Below are the code and all the weights of a small trained network. Each question names an input and a class and asks about switching units off, where a switched-off unit gives its printed mean instead of its output.

import numpy as np


def w(rows, s, z=0):
    codes = np.array(rows[::2]) - 128.0
    scale = np.full(codes.shape[1], s)
    scale[-1] = z or s
    return codes * scale


def f(y):
    return y / 2 * (1 + np.tanh(0.7978845608 * (y + 0.044715 * y**3)))


def log_softmax(a):
    a = a - a.max(-1, keepdims=True)
    return a - np.log(np.exp(a).sum(-1, keepdims=True))


def net(x, mask):
    res = np.array(x, float).reshape(1, 6) / 4 @ E
    y = f(res @ A[0][:, :-1].T + A[0][:, -1])
    res = res + np.where(mask, y, B[0][:, -1]) @ B[0][:, :-1]
    return log_softmax(res[-1] @ U[:, :-1].T + U[:, -1])


A, B = {}, {}
E = w([
[130,128,128],'x0',
[160,54,23],'x1',
[128,128,128],'x2',
[254,81,193],'x3',
[128,130,127],'x4',
[213,221,62],'x5',
],0.0077)
A[0] = w([
[60,116,122,116],'N1',
[91,121,53,103],'N2',
[32,106,115,148],'N3',
[87,83,216,151],'N4',
[206,163,135,29],'N5',
[50,197,125,98],'N6',
[31,103,122,102],'N7',
[107,238,68,101],'N8',
[94,7,126,122],'N9',
[123,128,131,96],'N10',
[163,48,100,92],'N11',
[145,55,82,142],'N12',
[122,152,107,88],'N13',
[130,124,158,127],'N14',
[148,136,132,102],'N15',
[142,98,117,130],'N16',
[220,177,132,3],'N17',
[133,102,80,165],'N18',
[105,225,183,227],'N19',
[130,145,40,101],'N20',
[135,114,154,103],'N21',
[143,68,204,106],'N22',
[117,171,102,89],'N23',
[170,136,201,113],'N24',
],0.016,0.0042)
B[0] = w([
[94,191,88,179],'N1',
[126,18,92,178],'N2',
[65,192,42,212],'N3',
[41,54,212,220],'N4',
[61,198,62,172],'N5',
[155,182,206,215],'N6',
[69,213,45,203],'N7',
[222,26,233,225],'N8',
[245,179,113,200],'N9',
[122,137,123,124],'N10',
[254,136,74,173],'N11',
[225,135,50,178],'N12',
[152,104,140,137],'N13',
[111,116,163,142],'N14',
[115,150,120,131],'N15',
[168,132,107,139],'N16',
[44,213,57,184],'N17',
[170,104,59,162],'N18',
[146,217,235,244],'N19',
[160,29,99,186],'N20',
[127,112,161,136],'N21',
[154,55,231,192],'N22',
[160,96,158,154],'N23',
[56,91,191,184],'N24',
],0.029,0.011)
U = w([
[49,239,157,230],'0',
[239,198,186,123],'1',
[102,154,1,169],'2',
[119,13,101,3],'3',
[46,45,179,94],'4',
],0.0074,0.002)

Each question gives the input, the list of numbers given to net, and the class t.
The units are the neurons (one row each of A and B). Each row of codes is followed by its name. A weight is (code - 128) times the scale printed after its matrix; where a second scale follows, it is the last column's (A, B and U).
mask holds one flag per neuron, in row order. A switched-off neuron (its flag False) gives its mean, the last column of its row in B, instead of its output. The means were averaged over made-up inputs and are rounded, as every weight is.
A unit's drop is (log p(t) with every unit on - log p(t) with that unit switched off) / (log p(t) with every unit on - log p(t) with every unit switched off).
The circuit of an input: a set's keep is (log p(t) with only the set's units on - log p(t) with every unit switched off) / (log p(t) with every unit on - log p(t) with every unit switched off). Starting from the 12 units with the biggest drops (on a tie, the unit counted first), units are removed one at a time, each time the one whose removal leaves the highest keep (on an exact tie, the one counted first), for as long as the keep stays at least 0.8.
circuit, biggest first: the units of the circuit, biggest drop first
most important unit: the unit with the biggest drop
top k neurons: the k neurons with the biggest drops, biggest first
drop when u is switched off: that unit's drop, to one decimal
input [4,1,3,-1,-3,8], class 3: circuit, biggest first	(N20; N6)
input [3,8,2,0,-6,-5], class 2: top 2 neurons	(N19; N8)
input [5,6,8,-1,-4,1], class 3: top neuron	(N7)
input [-5,0,6,6,5,-6], class 4: top 4 neurons	(N4; N19; N24; N22)
input [5,5,-7,-8,5,0], class 2: top 2 neurons	(N3; N7)
input [6,6,3,-5,4,1], class 3: top 2 neurons	(N2; N20)
input [-6,8,-3,0,0,0], class 2: top 4 neurons	(N8; N19; N6; N22)
input [8,0,-6,-2,5,-5], class 0: top 2 neurons	(N20; N4)
input [0,-8,5,7,-7,0], class 4: top 3 neurons	(N22; N24; N4)
input [-4,1,-8,-2,-2,-4], class 2: drop when N19 is switched off	0.5
input [7,1,7,4,4,4], class 2: drop when N21 is switched off	0.0
input [4,0,-8,6,6,4], class 0: drop when N24 is switched off	0.1
input [-1,1,-3,3,6,6], class 2: drop when N19 is switched off	0.2
input [-6,0,-6,-2,-1,-2], class 0: most important unit	N20
